[-101  -38 -167    2  -88  397   30  -61 -207  242  101   55  -67  -34
   17  -32  125 -148  -24  112  -95  163  -13 -159  -98  102   89 -229
   30  -81  -97   75   37  255  -62   98   45   45] | <85>
[ 329  -38 -485  -26  -92  204 -118  487 -143   31   46  -81  288  263
  116   78  154  123   -9  146 -286   91  139  -81 -375  120  275 -113
  204   11   74  -33  202   42  -55  -44  376   91] | <103>
[ 228 -182  200   83   22  125 -114  -65   55 -158 -267  142   48   43
   89 -357 -235  109   -4  238   -3  -79   13   -7   39 -222 -102  108
  -74  -16  285 -135  260  201  116 -237  274  -51] | <89>
[ 137  -78 -412   77 -129  350    5  307 -150   21   14 -133  128  116
  102   -6  175    6 -118  -44 -117   14   28 -167 -259  102   63   -5
   80   75 -109   19  120  111 -154  122  167  233] | <93>
[-268   56  199 -130  160   13  -23  -57  -51  302  -81  153  -45  -36
   31  -84   46 -127   -2  -84 -228   88  185 -141  -67  266 -146 -172
 -284  -45  -71    7 -104   19  100   61  -14 -208] | <100>
[  95 -146  254   -2   90   74 -557   -1   -5    6 -245  335    6   29
 -301  -74 -168 -214  136  178 -278  254   84   97  319  342   74 -250
 -230  -29  298 -112   75  157   13  -62 -141 -454] | <89>
[-143  105  470 -144  345    0 -239  313  169  291 -286   78    4 -153
 -202 -151   22 -250 -114 -296 -255   12   65 -146  235  487 -231 -134
 -614  166 -308   55 -110 -103   63   63 -175 -298] | <100>
[-158 -107  453    4  -23 -113 -201 -252   -7   54 -219   70    9 -153
 -104 -216 -239 -178  -78 -132   61   53  -80   36  335    2 -117  160
 -273  -66   54  -59 -111   26   77  109 -264 -240] | <110>
[-100  -71 -205  104  -97  229  -29   -3 -217  148  -27  -16  114  -17
   41   91  152 -118 -103    3 -196   98 -104 -289 -241  135  125  -17
  -64  -90   -8    5  -24  165 -153  209  124   34] | <93>
[  17  -17 -515  -22 -197  216  147   62 -190   56  156  -56   86  281
  180   30  170  122  -38  -23 -164  120  244  -62 -469   85   60  -18
  192  -78  -36  -48   81   52  -34  135  243  193] | <102>
[ 228  147 -143 -209  200   94  -27  655  147  122  111 -121  112  269
  180 -252  141  114   74 -323 -145 -139  441  132   15  281  -49  -53
  -46  303 -316  167  158 -171   48  -35   44   19] | <93>
[ 255 -265   96   70 -362  -20 -163 -331 -118 -241 -281  111  162   97
 -125 -207 -471  162  -87  381   87  252  -55  238  -50 -318   67  198
  202 -289  492 -406  149  182  242 -198  197 -111] | <110>
[-165 -155 -240  201 -278  283  245 -201 -349  144   65 -163   85 -179
  226   63   71 -163 -235  110  102   91 -215 -270 -297 -332   28   47
  206  -98  -64   56  -67  301  -94  107  118  320] | <100>
[  85  -54 -416  -29 -120  370  -27  132 -117   53  214  -32  -49  202
  146  -98  228  -22   36  -39  -91   19  150  -51  -92  100   80  -88
  104   30 -119  127  173  104 -144  163   50  176] | <89>
[-168   29 -182   64  -55  325  342 -289 -107  282  223   17 -104    8
  259 -142  187  -99  -58   42 -106   95  105 -143 -335 -111  -82  -28
   52 -104 -205  120   36  315   48   14  242  146] | <88>
[  80   -7 -210   41   21   83  189  381 -142  102  164 -255  237   42
  460 -114  100   54   -3 -142   91 -219  142  -86 -118 -244   77   79
  242  226 -140  245   69   40  -70  -22  124  249] | <85>
[ 152 -314  193  238 -172   72 -202 -196 -102 -169 -271   55   79 -136
   40 -233 -317 -158 -100  201  114   79  -74  131  187 -328 -148  153
   94   16  314 -138   67  307   74 -204  -61  -27] | <110>
[ 158 -361   54  255 -279  175 -443 -339 -144 -293 -249  249   -4   48
 -261 -135 -362 -161   57  220   17  312    4  285  298    2   15   30
  109  -69  472 -247  102  352  -40  -39 -235 -217] | <105>
[-234   32  613   40   86 -247    8  -69   76  121 -316 -163  249 -278
 -118 -123 -215  -95 -286 -351  105 -109 -373 -258  184  -55   -6  415
 -502  -43 -220   -1 -197 -131   20  246  -65 -151] | <102>
[-221  -93 -197   51 -149  460  264 -472 -137  156   -8  150 -271   16
  160 -212  172  -33 -152  147 -137   83   26 -290 -421  -26 -291  -24
 -125 -236  -38  -99   91  315   36   92  288  202] | <100>
[-106  -70 -404   76 -236  160   -5    9 -316  107  138  -74  159  101
   41  216  124  -99  -50  -45 -123  222   44 -103 -267  123  221  -65
  184  -79   -9   15  -81  108 -160  261   -8   78] | <88>
[-245   51  424   12  134 -159  131 -119  -19  217 -212  -24  197 -175
   63  -92 -127  -25 -155 -113  -45  -53 -142 -279 -103  -67  -17  181
 -322  -92  -65  -16 -137    7  102   68  168 -152] | <88>
[ -48   74  299  -75  131 -127  -95  -76   85  192  -77  130  107   45
  -65 -146 -113  -59   37  -69 -221  146  149   72   32  171   28   27
 -224  -79   -8  -36  -33   31  172  -39   62 -350] | <88>
[ 162  -95  181  -19  -67 -183   18  145 -149  -74 -215  -20  356   52
   66  -79 -451  220   -8  224  141   91  130  158  -93 -298  130    1
  267   -7  310 -191   46   34  247 -294  207  -90] | <102>
[ 278 -174  100  128  -92  175  111 -287   74 -160 -130   88   27   83
  238 -460 -222  199  -38  326   68  -92  -24   27 -122 -499  -88  272
   76 -130  261 -129  340  304  191 -304  479   83] | <89>
[-208   -7    5  104   -9  108  111  -47 -145  214  -35  -81  132 -122
   86   47   99 -153 -164 -118 -105   34 -128 -302 -198   28   33   75
 -153  -41 -158   70 -112  124  -86  188   93   38] | <88>
[ 180  -67   34  110  138   42  168  566  -82  -10 -330 -245  416  -93
  341 -106  -66  197 -229   20   24 -327  -96 -383 -335 -270  -44  161
  -27  217   19  -14  106   13    5 -181  474  253] | <93>
[ 107   93 -322 -180  -14  -43   46  541  -85  135  209 -236  233  239
  266  -22  135   89   15 -286  -60  -40  374  108 -144  103   80  -26
  196  192 -232  149   12 -211   15   69   -4  125] | <100>
[-236   23  130   43   -2   10  202    6 -149  252 -123 -161  208 -204
  101   48   27  -77 -269  -94  -28  -16 -231 -388 -262  -95   21  115
 -191  -79 -193   30 -148   30   -2  147  187   85] | <99>
[-540  102  428  -68  216  -72  273 -100 -186  443   99 -123   50 -342
  334  -93   52 -183  -27 -276  195 -251 -144 -403  172 -174   30    1
 -225   48 -288  371 -246   -6  -64  250 -162  -16] | <103>
[ -44   -6 -384   34 -240  184  168  -17 -206  153  239 -157  113  103
  141   64  146  -51 -102  -70  -47  168   54  -38 -293  -50  148   38
  212  -79 -184   76  -17  108  -55  169   93  191] | <99>
[  95 -108 -455  213 -285  289  114  -94 -228   83  119  -83  167   69
  108  117  128  -99 -157  183 -183  269  -53  -93 -465 -129  156   40
  259 -139   -2  -37   58  325  -52    6  316  188] | <102>
[-252   11  610   66  171 -101   31  -41  -20  246 -158  -85  141 -368
   17 -158 -202 -248 -121 -205  168  -79 -221 -151  344 -141  -18  115
 -280   98 -200  178 -189   85   32   50 -198 -164] | <105>
[ 125  -64   97   19  202  135  225  155   35   -8 -223   36   88   48
  453 -395  -49  269  -34  154  -35 -342  152 -259 -301 -292 -248   94
  -78   93  146  -32  259  129  144 -294  545  154] | <103>
[ -96  -71 -314   84 -250  155  -67  187 -334  136  286 -281  195  -47
   92  166  129 -235  -32 -255  147   78 -115  -39  162  -10  357   13
  259   93 -216  279 -124   48 -302  384 -349  156] | <85>
[ -40  -17 -349  -91 -236  395    3 -157 -207  193  263   74 -113  166
  -39  -47  131  -51   61   96  -99  273  105   30 -103  163  199 -207
  161 -192  -76   30   88  193  -39  183    5   19] | <85>
[-239   24  338   40  165 -177  -53  111 -115  259  -86  -47  228 -211
   50   62  -89 -248  -43 -187  -43   45   -1 -111  130   47   50  -41
 -154  116 -102  148 -228   26    0   54 -170 -207] | <102>
[-282   70  175   -6  184   16  154    1 -148  377   36  -12  115 -169
  267  -32  112 -135  -12  -64 -117  -76  -12 -325 -117  -23   49  -70
 -146   -3 -115  199 -115  112   -5   61  118  -77] | <85>
[  53   18   31  -50  143   42  275  308   26   -3 -182 -115  164   99
  343 -280  -52  291 -110 -114   37 -298  197 -199 -305 -142 -219  149
  -82  152  -64  -30  130  -64  111 -106  374  201] | <88>
[ 205  -29 -567 -141 -267  387 -218  134  -97   97  193   67  -83  343
 -157   -8  217  -70    6   41 -333  387  303  201 -194  432   81 -226
  132 -114  -96  -99  143   80    0  121    4    6] | <110>
[-121    0 -409    0 -182  174   86  172 -277  174  331 -192   94   93
  161  129  172 -151    3 -232   41  135  187   40  -69   69  161 -113
  283  113 -257  224  -96   42 -161  255 -222  183] | <102>
[ 168  -17   76  -57   97  124  184  186   53  -16 -170    8   90  119
  228 -359 -153  267  -38   80   24 -153  222  -26 -203 -160 -179   53
    0   81   42  -92  213   68  205 -254  375   92] | <105>
[-140 -185  445   69  -63  -90 -225 -175 -226    9 -195   83  133 -214
  -89  -92 -418 -145   59   76  250   91 -125   73  447 -166  144  -40
   39  -11  275  -14 -106  145   14   13 -325 -252] | <85>
[-121  242  355 -224  388  -37  -29  131  246  398   -1  132  -29   50
   26 -280  133  -81   66 -273 -356  -28  264  -59   59  410 -116  -54
 -496   38 -310  136   -6  -74  164   13   76 -357] | <93>
[ -89 -260  373   93 -303 -245  -52 -362 -260 -198 -333  -28  260 -133
  -45  -99 -583  117 -126  142  380   72 -234   51  141 -458  102  282
  132 -202  426 -270  -90   39  122   22  -75  -76] | <100>
[ 258 -140   98   87   12  116  -38  201  -40  -69 -198  -17  196   -9
  155 -245 -213   92  -34  192   54  -73   16    5   -5 -258    3   48
  105   96  179  -52  191  181   95 -271  242   35] | <85>
[-217  110  282  -47  185   -3  145  -62   54  323  -35   11   27 -115
  103 -155   49 -131 -102 -157 -144    2   47 -170  -81   60 -135   31
 -306   -8 -257  104  -88   57  118   19  100 -112] | <99>
[  46  111 -303 -183  -29   45  -38  583  -53  110  214 -263  171  227
   58   15  151    6  -10 -467   -5   -1  304  119   46  304  108  -36
   70  249 -405  191  -31 -261 -108  270 -238  116] | <102>

[ 104  -12  165   84  234  -85   21  268 -273   27  -57  -27 -104  435
    9  113  171  146 -278  147 -284  191 -386   -2  293   78 -212  301
  -60 -149  -79 -180 -163 -140  -23 -234 -437  191] | <291>
[ -61   21 -103    8   31  255  185   60   43  405   99  -67   95 -354
   53  324 -260  -78  279 -363  254  -85  296   89    2 -180   74  -59
 -495  -72  -31  225 -177  136   69  101 -125 -405] | <297>
[  -7   -6 -102  106  214 -240   52  228 -134 -113  179  -92 -249  161
 -273  118  -39  176  235  191  -25   73 -204 -138  360  324  230  391
 -289 -135  -62   -6 -316  -47 -124   12 -545  -78] | <283>
[ -15  204   85  107  -78  498   -3 -314  270  317 -191  352  314  205
 -150 -126   29  -14 -202  160  141  -11 -229   79   42  122 -318   85
  261 -133 -343  -19   13 -283  182 -371 -113  -71] | <283>
[ 104  -32  136 -130  -77   60   -8  283 -140  330 -155 -197   80   24
   23  388   86  -73  -55 -116  -10   22   74  221   21 -240  -52 -302
  -99 -178  -16 -249    3   24  -48  -10  142  -89] | <291>
[-116  161 -173  135  -78 -200  119  207  128 -343  336   11 -243  195
 -234  301 -103  215   31  409  108 -189 -414 -102  140  -39  486  -43
 -255  148   63  -63 -385  227  -82  121 -607 -266] | <283>
[ -35 -100  237  267  382 -103  288   42 -352  330   91 -106  118  557
 -274  190 -194  -32  255  288  400   82 -230  -85  280  241 -291  188
 -127 -192   35 -162 -161 -436 -124 -370   -4  160] | <291>
[ -30  198 -178 -243 -285  125 -145  235  464  -31  -31 -116   -3 -316
   19  321  -87  127 -282  -24 -123    7   67   59  -88 -283  298 -164
 -148  141 -119   33 -234  511  155  378 -167 -450] | <283>
[ 106  -37    5 -207 -219   -7 -210  448  -99   31 -133 -331  118   77
   66  396  129  167 -107  103 -223  115   13  215   43  -57   62 -184
   16  -88  216 -341  -50  115 -171  234  139  110] | <287>
[ 177  207 -295   58 -314  533 -172   -9  237   60   -4  176  254 -161
 -137  118   27  -38   41 -317 -207 -161  150  272 -226  -86  254  -64
  -54  125  -11  102   47  207  -70  166 -169 -212] | <294>
[  51  -92  -29 -111  152 -378    0  354 -172 -116  154 -492 -192  117
 -145  326   64 -102   24   10 -205  143  -38  -69   42  -46  196  234
 -191   57   51   89 -194  262 -162  209 -132  144] | <297>
[ -87  147 -157 -244 -379   40 -130  191  417 -123   29  -82  -65 -367
   82  307   15  180 -171  126 -140  -78  -83  126  -26 -206  333 -240
 -195   73  -98   84 -223  479  179  295 -258 -312] | <288>
[  99   96  249    6   10  240  -66 -143  -34  182 -277  200   90  451
  -78 -180  456 -104 -369  167 -213   32 -449  157  219  126 -391  123
  357 -283 -413 -144  100 -358   76 -523 -252  270] | <295>
[  56  -13   30 -222 -173  155 -154  345   23  158 -158 -313  230    6
  179  338   50  119 -172  -13 -171  108   76  236   56 -103  -97 -161
  -62  -53  145 -183  -75  150  -46  197  159   65] | <295>
[ 265   71  -49   35 -121  247 -226   97  -15   76 -131   -9  241  222
 -280   77  153  -50  -17  -60 -289   39   -8  252  -69  124   15   57
  135   -4  -32 -132  102  -18 -163  -17   27  159] | <291>
[ 236   82   87  134   71  -40 -164  111 -189  -75 -147  120  -50  605
 -394  -30  318   32 -266  276 -320  180 -420  -35   85  220  -63  319
  422 -137 -183 -347   54 -288 -167 -275 -245  249] | <287>
[ 107  -32  -41   -6  156   75  -14  -52  -94  199   -7 -181   67   43
 -211   30  100 -289   84 -245 -134  149  115  -35  -87   90  -84  424
   52  -58 -178  263   40  -39  -70  -48   -5  159] | <297>
[ 307  127  -22  129   73  182 -265  172  -84 -120 -169  205   20  425
 -197 -122  289  183 -354   42 -625  215 -340   98  158  261  -96  477
  172  -49 -176 -168  -23  -98  -70 -167 -515  216] | <294>
[  36  205  -77   43 -131  125  -84  202  213 -202   41  119  -14  204
  -57  135   49  275 -259  249 -220  -85 -377  148  196    2  171  -29
 -167   93  -55 -118 -274  211   32   29 -573 -133] | <295>
[ 152    6  153  112   49   -5 -119   25 -241   57 -181  175  -21  454
 -247  -58  327   91 -144  322 -230  188 -425    2  167  313 -206  308
  363 -305 -208 -289   76 -427  -66 -395 -226  307] | <301>
[ -89  -38  -11  199  262   42  193 -269 -237    3  188  -68    4  472
 -154 -176  248 -279  117   82   30   10 -339 -212  145  315 -223  641
  224 -116 -114  334   -5 -407 -149 -360 -285  472] | <294>
[-122  101 -294  -70 -243   75   22  182  266  -18  215 -184   43 -312
  -65  433 -283   99  183    2  195  -94  171  -33 -140 -164  422 -131
 -266  151  167  109 -242  362  -33  426  -49 -396] | <301>
[ 168  -30  -34 -261 -143 -114 -317  505  -35   -8 -206 -280  -43  -98
   29  335  122  253 -244   34 -451  329   53   73   26  -10   87   91
   28 -110   37 -267  -80  215  -38  298   11    7] | <301>
[-126   22 -135  -38 -272   69   62  121  179  207  130 -159  191 -274
 -135  494 -363   97  358  151  425  -96  188   60 -133  -87  267 -347
 -227   12  188  -46 -147  159  -11  258  264 -332] | <288>
[  71   -6  146 -276 -111    6 -152  251   19  171 -240 -315   94  124
   37  243  229  -57 -303   53 -180  148  -38  143   56 -124 -146 -119
  172 -141 -102 -213    5   59  -10   36  195  106] | <295>
[ -24  -97 -100  -98  -68 -245  -34  208  -66   42  103 -356  -40  -92
 -265  341  -71  -12  359  149  117   80  103  -54    4  146  259   45
  -75 -106   81  -15  -91   55 -157  209  168   -4] | <288>
[-114  113 -221  -40 -232  492   71 -271  393  260  153 -111  419 -342
  -48  151 -213 -271  302 -257  273 -244  302  220 -246  -97   86 -109
 -236  182   -6  505  -53  262   54  168  139 -141] | <297>
[ -44   80 -173   74 -139  140  146  198   77  109  234 -136  127  -98
  -65  496 -306    8  209  -86  257 -185  129   93 -139 -279  311 -283
 -378  171  243   17 -204  276  -97  259  -37 -340] | <291>
[  30  224  -57   21 -232  -89 -107  181  272 -281   41  221 -215   98
 -218  184   90  282 -283  420 -203  -79 -486   52   88  -64  351 -129
  -57   56 -206 -182 -240  255  119   -3 -589 -265] | <288>
[-234  126   23  101   91  136  284 -135  275  105  232   -4  103   90
  -15  130 -244  -11   20  198  335 -178 -255   11  182  -42  -56   14
 -387  115 -126  309 -360  135  187 -128 -378 -164] | <297>
[ -44  140 -299   65 -208  276   20 -224  233   25  190  -17  160  -69
 -340   78  -27 -259  315  -89  207 -220  105   -5 -215   47  315   57
   86   95  -45  273   12   45 -147  117   -4 -131] | <287>
[ -43  -73 -122  -50   50  -26    4  -98  -48  198   38 -243   49  -88
 -218  118  -13 -233  178  -80   87  243  178 -293 -209  136  -28  475
  282 -107  -87  253   74 -141  -55   65  278  105] | <288>
[ -75  127 -225  110  103  423   82 -268  196  159  104  119  137  -88
  -49 -144  -50 -124   79 -265   16    8   45 -120   35  177  -83  553
  -63   -4 -219  490 -110  -64   86  -61 -363  -92] | <295>
[ -56  137  -63  196  109    8  184   33   79  -68  236   71  -81  243
 -201  149 -115   31    3  155  106 -125 -310  -65  140  -16  160  119
 -254  104  -85  100 -288   85    6  -88 -512 -177] | <291>
[  13  177 -143  296  -65  181   55 -171  115  -86  192  229  116  360
 -500  -14  -44   -1  282  304  204 -245 -306   61   92  291  232   66
    2   41  -66  -11 -115 -161 -164 -178 -347  -43] | <287>
[ 181  -17   89 -230   64 -198 -182  387   21   74 -150 -385  -44   56
 -160  282   76  -36 -220  -39 -329  240   47  107   56  -81   38   59
 -105   -7 -150 -103 -121  301  -11  170   30    5] | <297>
[ -78  136 -302   67 -141  200  -16 -153  269 -106  214  -51  148   -8
 -268   50  -87  -85  178   64   91  -84   -9  -92 -144  146  244  268
   71  168    9  303 -101  102  -92  166 -117  -30] | <283>
[-182 -147   37   21  306 -214  207  162 -370  -19  179 -332 -161  320
  188  135  132   33  -14  160   -7  194 -288 -290  309  171 -214  574
  -28 -189  111  133 -227 -250 -114 -104 -325  351] | <287>
[-236   53  -86  161  113   16  253    7  -20  -47  279   -1  -67  179
   46  151 -118  145   79  257  237  -62 -323 -189  233   98   25  274
 -209  -27   66  150 -332  -97    1  -78 -497  -49] | <283>
[  43   85 -286   23  -36  306  -42  -17  208  102  132 -158  249 -165
 -144  149 -206 -127  145 -305  -43   37  285    0 -214   10  131  291
 -139  210   51  364  -85  248  -52  280   15  -99] | <291>
[-166   68 -207  -18 -221  223  164   24  159   79  257 -202  165 -155
   57  367 -150 -112  243  -96  294 -279  104   97 -101 -223  249 -245
 -273  128  198  221 -156  226  -82  226  -14 -193] | <294>
[  35   21    9 -360 -276 -134 -232  240  168  -34 -157 -307  -77 -137
  -28  253  281  -28 -238  112 -273  100  -50  105  -35 -128  145 -134
  153  -94 -168  -81  -15  266   36  184   77   15] | <301>
[ -55  -98  -58 -178   29 -204   57  300 -147  135   73 -503  -74  -34
  -43  428  -16 -142  102  -84  108  124  182 -149  -39 -147  140   57
  -28  -83  115  -24  -99   86 -172  262  213  -55] | <287>
[ -16  165 -124  276  118  327  106 -330  153  176   91  294  141  186
 -429 -165 -107  -96  242   45  242  -82 -126  -86  103  338   -8  378
   22  -74 -288  200  -88 -278    1 -266 -330 -145] | <287>
[  73  184  -27 -247 -180  309 -135  222  449  277 -202  -71  162 -335
   78  303 -148   57 -340 -252 -135   54  212  230  -49 -351   41 -256
 -275   81 -232   14 -180  480  260  247  -39 -498] | <291>
[ 153  210  -85   41 -208  428 -163  -34  300  127 -118  137  327  112
 -242   75  -23  -14 -138  -24  -98  -53  -15  227 -119  -10   25  -83
   96  104 -122  -60   10   97   10    7   -8 -125] | <294>
[ 267  191 -275  271  -68  428 -237  103  -29 -113  -33  427   84  151
 -196  -87   94  323  -34  -79 -463   69 -169  118   78  323  137  453
  -11  -31  -19  -94  -61 -105 -122  -28 -668  -44] | <287>
